Here is a tiny trained network, its code and every weight. The questions are about switching its units off for an input and a class, where a switched-off unit gives its printed mean instead of its output.

import numpy as np


def w(rows, s, z=0):
    codes = np.array(rows[::2]) - 128.0
    scale = np.full(codes.shape[1], s)
    scale[-1] = z or s
    return codes * scale


def f(y):
    return np.maximum(y, 0)


def log_softmax(a):
    a = a - a.max(-1, keepdims=True)
    return a - np.log(np.exp(a).sum(-1, keepdims=True))


def net(x, mask):
    res = np.array(x, float).reshape(1, 8) / 4 @ E
    y = f(res @ A[0][:, :-1].T + A[0][:, -1])
    res = res + np.where(mask, y, B[0][:, -1]) @ B[0][:, :-1]
    return log_softmax(res[-1] @ U[:, :-1].T + U[:, -1])


A, B = {}, {}
E = w([
[157,175,92,156,179,127],'x0',
[76,115,136,10,151,126],'x1',
[141,102,145,84,89,219],'x2',
[201,147,161,86,82,53],'x3',
[46,30,153,122,147,95],'x4',
[160,146,107,63,198,181],'x5',
[94,98,132,104,201,99],'x6',
[26,200,103,89,88,160],'x7',
],0.013)
A[0] = w([
[131,217,162,174,70,97,105],'n0',
[84,158,86,134,122,195,95],'n1',
[90,140,123,62,138,98,110],'n2',
[138,147,83,118,75,147,2],'n3',
[83,127,128,47,108,101,90],'n4',
[168,169,122,178,71,91,113],'n5',
[164,155,155,126,146,116,126],'n6',
[188,131,129,100,115,138,74],'n7',
[94,142,122,88,183,156,138],'n8',
[155,191,135,193,64,99,61],'n9',
[165,123,129,95,132,130,92],'n10',
[57,131,116,31,121,169,154],'n11',
[116,57,112,173,168,110,153],'n12',
[109,124,126,129,202,63,57],'n13',
[108,123,101,90,205,74,105],'n14',
[118,47,206,246,88,143,61],'n15',
[127,124,124,114,112,104,76],'n16',
[88,129,141,43,103,108,88],'n17',
[151,139,131,216,38,104,121],'n18',
[97,193,106,126,157,245,70],'n19',
[118,126,142,189,219,65,104],'n20',
[84,115,114,64,101,125,69],'n21',
[249,136,180,67,136,151,100],'n22',
[55,99,126,65,78,116,106],'n23',
[68,106,167,42,105,100,74],'n24',
],0.012,0.0086)
B[0] = w([
[127,198,93,151,85,144,207],'n0',
[143,141,116,159,176,203,198],'n1',
[118,106,178,101,120,110,191],'n2',
[130,158,96,121,154,110,147],'n3',
[119,146,193,131,61,120,196],'n4',
[126,175,67,138,61,111,213],'n5',
[148,132,115,100,132,123,170],'n6',
[186,118,101,89,121,115,168],'n7',
[85,154,147,93,163,143,202],'n8',
[115,177,88,155,40,106,208],'n9',
[146,101,118,101,142,105,157],'n10',
[86,138,226,62,109,195,248],'n11',
[116,96,154,177,184,92,204],'n12',
[93,140,148,137,159,74,185],'n13',
[131,175,162,100,174,76,204],'n14',
[129,56,99,205,123,199,223],'n15',
[152,136,147,143,114,139,137],'n16',
[136,129,187,127,70,114,196],'n17',
[107,149,50,183,57,120,235],'n18',
[112,145,40,80,237,235,232],'n19',
[63,133,139,169,201,13,213],'n20',
[119,132,175,107,95,149,180],'n21',
[254,65,56,38,107,72,236],'n22',
[181,120,204,131,52,169,209],'n23',
[109,115,247,118,53,117,209],'n24',
],0.0089,0.015)
U = w([
[65,178,171,122,229,11,108],'0',
[92,145,243,61,98,141,53],'1',
[93,1,116,255,143,142,4],'2',
[129,246,65,180,83,115,207],'3',
[102,190,116,58,226,234,191],'4',
[236,104,110,51,140,87,199],'5',
],0.0093,0.0026)

Each question gives the input, the list of numbers given to net, and the class t.
The units are the neurons (one row each of A and B). Each row of codes is followed by its name. A weight is (code - 128) times the scale printed after its matrix; where a second scale follows, it is the last column's (A, B and U).
mask holds one flag per neuron, in row order. A switched-off neuron (its flag False) gives its mean, the last column of its row in B, instead of its output. The means were averaged over made-up inputs and are rounded, as every weight is.
A unit's drop is (log p(t) with every unit on - log p(t) with that unit switched off) / (log p(t) with every unit on - log p(t) with every unit switched off).
k most important neurons: the k neurons with the biggest drops, biggest first
drop when u is switched off: that unit's drop, to one decimal
input [-2,5,7,-7,-6,5,-4,-8], class 5: most important neuron	[n22]
input [-2,1,-8,-6,-6,-3,1,-2], class 0: 3 most important neurons	[n20, n15, n23]
input [7,7,3,2,-2,4,-7,0], class 5: 2 most important neurons	[n22, n7]
input [0,7,-4,-3,8,8,2,-5], class 0: 3 most important neurons	[n20, n14, n13]
input [8,-7,0,7,6,1,0,-5], class 2: 3 most important neurons	[n15, n12, n20]
input [2,0,-5,-5,3,-6,3,8], class 1: 2 most important neurons	[n23, n11]
input [-3,-4,2,0,7,5,8,-6], class 0: 2 most important neurons	[n20, n14]
input [-8,-2,4,4,0,-6,-3,-5], class 2: 2 most important neurons	[n15, n14]
input [-6,-3,6,0,4,8,-7,-1], class 5: drop when n22 is switched off	0.7
input [6,-1,4,-1,4,-8,6,4], class 2: drop when n15 is switched off	0.1
input [4,2,-5,-4,-8,1,0,1], class 4: drop when n19 is switched off	0.3
input [-8,-6,8,-6,0,-2,4,7], class 4: drop when n17 is switched off	0.0
